Below are the code and all the weights of a small trained network. Each question names an input and a target symbol and asks about switching units off, where a switched-off unit gives its printed mean instead of its output.

import numpy as np


def w(rows, s, z=0):
    codes = np.array(rows[::2]) - 128.0
    scale = np.full(codes.shape[1], s)
    scale[-1] = z or s
    return codes * scale


def f(y):
    return y / 2 * (1 + np.tanh(0.7978845608 * (y + 0.044715 * y**3)))


def softmax(a):
    e = np.exp(a - a.max(-1, keepdims=True))
    return e / e.sum(-1, keepdims=True)


def log_softmax(a):
    a = a - a.max(-1, keepdims=True)
    return a - np.log(np.exp(a).sum(-1, keepdims=True))


def net(x, mask):
    ids = ['ΔΠΣαγεηλξτω'.index(c) for c in x.split()]
    T = len(ids)
    res = E[ids] + P[:T]
    q, k, v = (res @ M[0].T for M in (Q, K, V))
    z = softmax(np.where(np.tri(T) > 0, q @ k.T / 4**0.5, -1e9)) @ v
    res = res + np.where(mask[0], z, O[0][:, -1]) @ O[0][:, :-1]
    y = f(res @ A[0][:, :-1].T + A[0][:, -1])
    res = res + np.where(mask[1:9], y, B[0][:, -1]) @ B[0][:, :-1]
    return log_softmax(res[-1] @ U[:, :-1].T + U[:, -1])


Q, K, V, O, A, B = {}, {}, {}, {}, {}, {}
E = w([
[250,172,160,110,118,163],'Δ',
[87,97,136,6,116,182],'Π',
[118,94,2,124,221,92],'Σ',
[18,58,92,88,52,162],'α',
[206,210,57,104,134,133],'γ',
[180,46,119,94,233,132],'ε',
[15,96,5,88,96,119],'η',
[77,144,100,162,22,154],'λ',
[175,126,64,40,225,139],'ξ',
[92,127,88,15,67,163],'τ',
[113,55,209,71,71,199],'ω',
],0.0093)
P = w([
[8,225,174,179,139,165],'0',
[64,167,85,147,165,233],'1',
[90,175,165,68,121,88],'2',
[139,123,45,94,154,206],'3',
[141,129,122,25,101,57],'4',
[197,92,1,75,143,182],'5',
[200,90,138,46,44,24],'6',
[210,129,153,149,92,184],'7',
],0.0069)
Q[0] = w([
[251,144,100,87,170,50],'H0',
[140,151,81,45,81,80],'H0',
[107,71,136,64,103,189],'H0',
[216,117,36,187,136,226],'H0',
],0.016)
K[0] = w([
[203,84,61,117,97,133],'H0',
[122,72,109,110,87,172],'H0',
[111,137,177,91,99,141],'H0',
[139,92,163,123,89,4],'H0',
],0.022)
V[0] = w([
[122,53,175,138,253,120],'H0',
[89,111,82,50,177,122],'H0',
[208,225,81,115,165,99],'H0',
[92,106,65,209,150,47],'H0',
],0.015)
O[0] = w([
[199,206,176,223,54,109,63],'H0',
[139,124,123,153,116,240,206],'H0',
[57,124,161,163,241,149,131],'H0',
[171,155,248,29,136,136,2],'H0',
],0.012,0.0089)
A[0] = w([
[104,147,222,155,64,240,197],'N0',
[97,120,160,42,20,107,83],'N1',
[139,83,110,94,249,67,179],'N2',
[135,248,167,173,254,166,114],'N3',
[61,224,57,167,108,17,106],'N4',
[67,141,88,191,137,217,162],'N5',
[140,188,188,52,227,176,153],'N6',
[235,192,68,165,244,40,252],'N7',
],0.0081,0.0038)
B[0] = w([
[115,209,174,91,124,112,154],'N0',
[63,119,172,160,121,96,146],'N1',
[142,162,143,77,117,72,194],'N2',
[152,1,177,148,107,134,192],'N3',
[106,210,157,96,143,166,163],'N4',
[56,130,151,116,118,100,252],'N5',
[173,126,92,126,195,200,177],'N6',
[219,165,106,216,138,73,159],'N7',
],0.015,0.018)
U = w([
[46,122,175,54,82,142,168],'Δ',
[170,28,115,71,19,179,167],'Π',
[135,73,86,220,124,169,129],'Σ',
[111,44,193,253,118,187,2],'α',
[208,140,117,45,132,92,102],'γ',
[174,164,103,100,162,208,65],'ε',
[220,153,29,212,177,151,177],'η',
[202,114,183,220,118,117,156],'λ',
[188,104,171,147,131,206,87],'ξ',
[145,155,147,161,176,29,96],'τ',
[167,52,161,120,183,89,123],'ω',
],0.0053,0.0047)

Each question gives the input, a string of symbols that net reads in full, and the target symbol t.
The units are the heads (4 rows each of Q, K, V and O) and the neurons (one row each of A and B). Each row of codes is followed by its name. A weight is (code - 128) times the scale printed after its matrix; where a second scale follows, it is the last column's (O, A, B and U).
mask holds one flag per unit, heads first, then neurons. A switched-off unit (its flag False) gives its mean, the last column of its rows in O or B, instead of its output. The means were averaged over made-up inputs and are rounded, as every weight is.
A unit's drop is (log p(t) with every unit on - log p(t) with that unit switched off) / (log p(t) with every unit on - log p(t) with every unit switched off).
The circuit of an input: a set's keep is (log p(t) with only the set's units on - log p(t) with every unit switched off) / (log p(t) with every unit on - log p(t) with every unit switched off). Starting from all 9 units, units are removed one at a time, each time the one whose removal leaves the highest keep (on an exact tie, the one counted first), for as long as the keep stays at least 0.8.
circuit, biggest first: the units of the circuit, biggest drop first
k most important neurons: the k neurons with the biggest drops, biggest first
drop of u: that unit's drop, to one decimal
input ξ ξ ξ, target α: circuit, biggest first -> [H0, N3]
input γ Δ ω ξ, target η: circuit, biggest first -> [H0, N7]
input ω ξ γ, target α: 2 most important neurons -> [N3, N2]
input ω τ γ γ ε ε, target λ: circuit, biggest first -> [H0, N7]
input γ Δ Π α γ, target Π: most important neuron -> [N5]
input γ ω γ ξ, target ω: circuit, biggest first -> [H0, N2, N3]
input γ Σ ω τ γ ω ξ, target η: circuit, biggest first -> [H0, N3, N7]
input γ τ γ Π Δ, target Σ: circuit, biggest first -> [H0, N2]
input ω γ η α Σ ε, target ξ: 3 most important neurons -> [N3, N6, N0]
input Δ α ω γ η ξ, target ε: 2 most important neurons -> [N6, N3]
input γ γ ε η ξ γ Δ Σ, target τ: 2 most important neurons -> [N7, N2]
input Π Π η ε, target ε: 2 most important neurons -> [N3, N6]
input γ τ τ ξ, target Δ: circuit, biggest first -> [H0, N5, N7]
input λ η ξ Δ ξ, target τ: most important neuron -> [N7]
input α γ γ γ α γ ε, target ω: 3 most important neurons -> [N2, N3, N6]
input γ ω ω ω γ α ξ, target Π: 2 most important neurons -> [N5, N7]
input γ γ γ τ Δ, target Δ: circuit, biggest first -> [H0, N7, N5]
input τ ω ε, target η: circuit, biggest first -> [H0, N3, N5]
input λ τ ω η γ Σ, target ω: 2 most important neurons -> [N2, N3]
input τ ω γ, target η: circuit, biggest first -> [H0, N7, N3]
input ω τ ω λ γ γ ω ε, target η: circuit, biggest first -> [H0, N3, N7]
input γ ω ω Δ, target η: 2 most important neurons -> [N3, N7]
input Π Σ ξ γ Δ ε, target τ: most important neuron -> [N2]
input γ γ Σ ω γ γ, target ω: drop of H0 -> 1.7
input γ γ γ γ ξ, target ω: drop of N3 -> 0.4
